Below is a small trained network, with its code and all its weights. Each question gives an input and a class and asks what happens when units are switched off, that is, made to give their printed mean instead of their output.

import numpy as np


def w(rows, s, z=0):
    codes = np.array(rows[::2]) - 128.0
    scale = np.full(codes.shape[1], s)
    scale[-1] = z or s
    return codes * scale


def f(y):
    return y / 2 * (1 + np.tanh(0.7978845608 * (y + 0.044715 * y**3)))


def log_softmax(a):
    a = a - a.max(-1, keepdims=True)
    return a - np.log(np.exp(a).sum(-1, keepdims=True))


def net(x, mask):
    res = np.array(x, float).reshape(1, 3) / 4 @ E
    y = f(res @ A[0][:, :-1].T + A[0][:, -1])
    res = res + np.where(mask, y, B[0][:, -1]) @ B[0][:, :-1]
    return log_softmax(res[-1] @ U[:, :-1].T + U[:, -1])


A, B = {}, {}
E = w([
[64,150,54,253,85,129],'x0',
[146,79,115,89,21,37],'x1',
[49,7,201,121,126,174],'x2',
],0.0075)
A[0] = w([
[229,109,155,71,158,135,140],'neuron 1',
[61,157,126,151,254,172,154],'neuron 2',
[197,181,79,122,172,67,124],'neuron 3',
[199,212,85,93,141,106,126],'neuron 4',
[210,100,141,58,208,141,128],'neuron 5',
[88,127,90,202,93,144,117],'neuron 6',
[112,165,148,151,229,170,117],'neuron 7',
[164,198,94,112,138,120,78],'neuron 8',
[197,104,157,85,166,128,81],'neuron 9',
[172,121,181,69,164,131,117],'neuron 10',
[88,158,49,213,133,104,118],'neuron 11',
[59,89,163,108,137,157,87],'neuron 12',
[77,49,175,124,120,166,147],'neuron 13',
[78,146,90,203,77,117,253],'neuron 14',
[69,37,146,112,138,117,93],'neuron 15',
[96,56,186,124,125,176,115],'neuron 16',
[100,63,162,137,133,155,94],'neuron 17',
[111,75,82,97,59,20,158],'neuron 18',
[100,112,57,182,116,135,83],'neuron 19',
[84,153,133,153,215,172,186],'neuron 20',
[75,81,182,105,127,161,172],'neuron 21',
[202,124,167,76,162,125,120],'neuron 22',
[106,142,74,131,236,195,54],'neuron 23',
],0.0083,0.0032)
B[0] = w([
[106,63,179,172,46,150,206],'neuron 1',
[102,82,125,93,138,41,223],'neuron 2',
[42,171,38,216,95,143,192],'neuron 3',
[39,153,47,217,57,137,200],'neuron 4',
[105,61,167,153,66,137,215],'neuron 5',
[188,29,216,145,58,175,197],'neuron 6',
[53,49,105,45,145,9,194],'neuron 7',
[40,132,22,171,101,140,160],'neuron 8',
[141,40,166,160,93,184,174],'neuron 9',
[146,76,173,166,68,167,196],'neuron 10',
[148,38,169,177,60,153,221],'neuron 11',
[96,146,33,181,83,120,185],'neuron 12',
[40,216,62,193,125,116,233],'neuron 13',
[128,67,209,154,91,114,248],'neuron 14',
[54,164,60,147,103,128,207],'neuron 15',
[68,178,80,165,107,140,218],'neuron 16',
[56,190,49,198,99,163,184],'neuron 17',
[85,69,94,12,191,2,254],'neuron 18',
[179,16,187,97,81,195,175],'neuron 19',
[88,128,158,72,110,76,205],'neuron 20',
[92,137,97,207,122,108,220],'neuron 21',
[121,60,167,181,41,166,191],'neuron 22',
[105,37,76,46,138,61,182],'neuron 23',
],0.0057,0.0064)
U = w([
[88,214,8,240,102,180,118],'0',
[160,62,251,186,68,222,102],'1',
[114,101,91,18,154,11,112],'2',
[155,199,204,156,163,121,254],'3',
[216,236,140,82,217,216,40],'4',
[227,206,123,96,223,231,42],'5',
[214,254,109,107,197,233,56],'6',
],0.0075,0.0071)

Each question gives the input, the list of numbers given to net, and the class t.
The units are the neurons (one row each of A and B). Each row of codes is followed by its name. A weight is (code - 128) times the scale printed after its matrix; where a second scale follows, it is the last column's (A, B and U).
mask holds one flag per neuron, in row order. A switched-off neuron (its flag False) gives its mean, the last column of its row in B, instead of its output. The means were averaged over made-up inputs and are rounded, as every weight is.
A unit's drop is (log p(t) with every unit on - log p(t) with that unit switched off) / (log p(t) with every unit on - log p(t) with every unit switched off).
The circuit of an input: a set's keep is (log p(t) with only the set's units on - log p(t) with every unit switched off) / (log p(t) with every unit on - log p(t) with every unit switched off). Starting from the 12 units with the biggest drops (on a tie, the unit counted first), units are removed one at a time, each time the one whose removal leaves the highest keep (on an exact tie, the one counted first), for as long as the keep stays at least 0.8.
circuit, biggest first: the units of the circuit, biggest drop first
unit that matters most: the unit with the biggest drop
top k neurons: the k neurons with the biggest drops, biggest first
drop when u is switched off: that unit's drop, to one decimal
input [-1,-7,-6], class 2: circuit, biggest first	neuron 7; neuron 23
input [-8,5,-8], class 0: circuit, biggest first	neuron 4
input [6,-3,4], class 1: circuit, biggest first	neuron 6; neuron 14
input [-3,-8,7], class 2: top 2 neurons	neuron 7; neuron 2
input [-6,-7,-2], class 2: top 2 neurons	neuron 7; neuron 23
input [8,1,6], class 1: top 3 neurons	neuron 6; neuron 14; neuron 19
input [0,-1,3], class 3: top 2 neurons	neuron 4; neuron 3
input [7,5,5], class 1: top 3 neurons	neuron 6; neuron 14; neuron 19
input [4,-4,0], class 1: top 3 neurons	neuron 18; neuron 11; neuron 6
input [-2,3,1], class 3: top 3 neurons	neuron 7; neuron 23; neuron 2
input [4,-5,-4], class 2: drop when neuron 7 is switched off	0.2
input [-1,1,0], class 3: drop when neuron 7 is switched off	0.1
input [3,6,2], class 2: drop when neuron 2 is switched off	0.0
input [7,8,3], class 2: drop when neuron 1 is switched off	0.3
input [-7,-8,8], class 0: unit that matters most	neuron 13
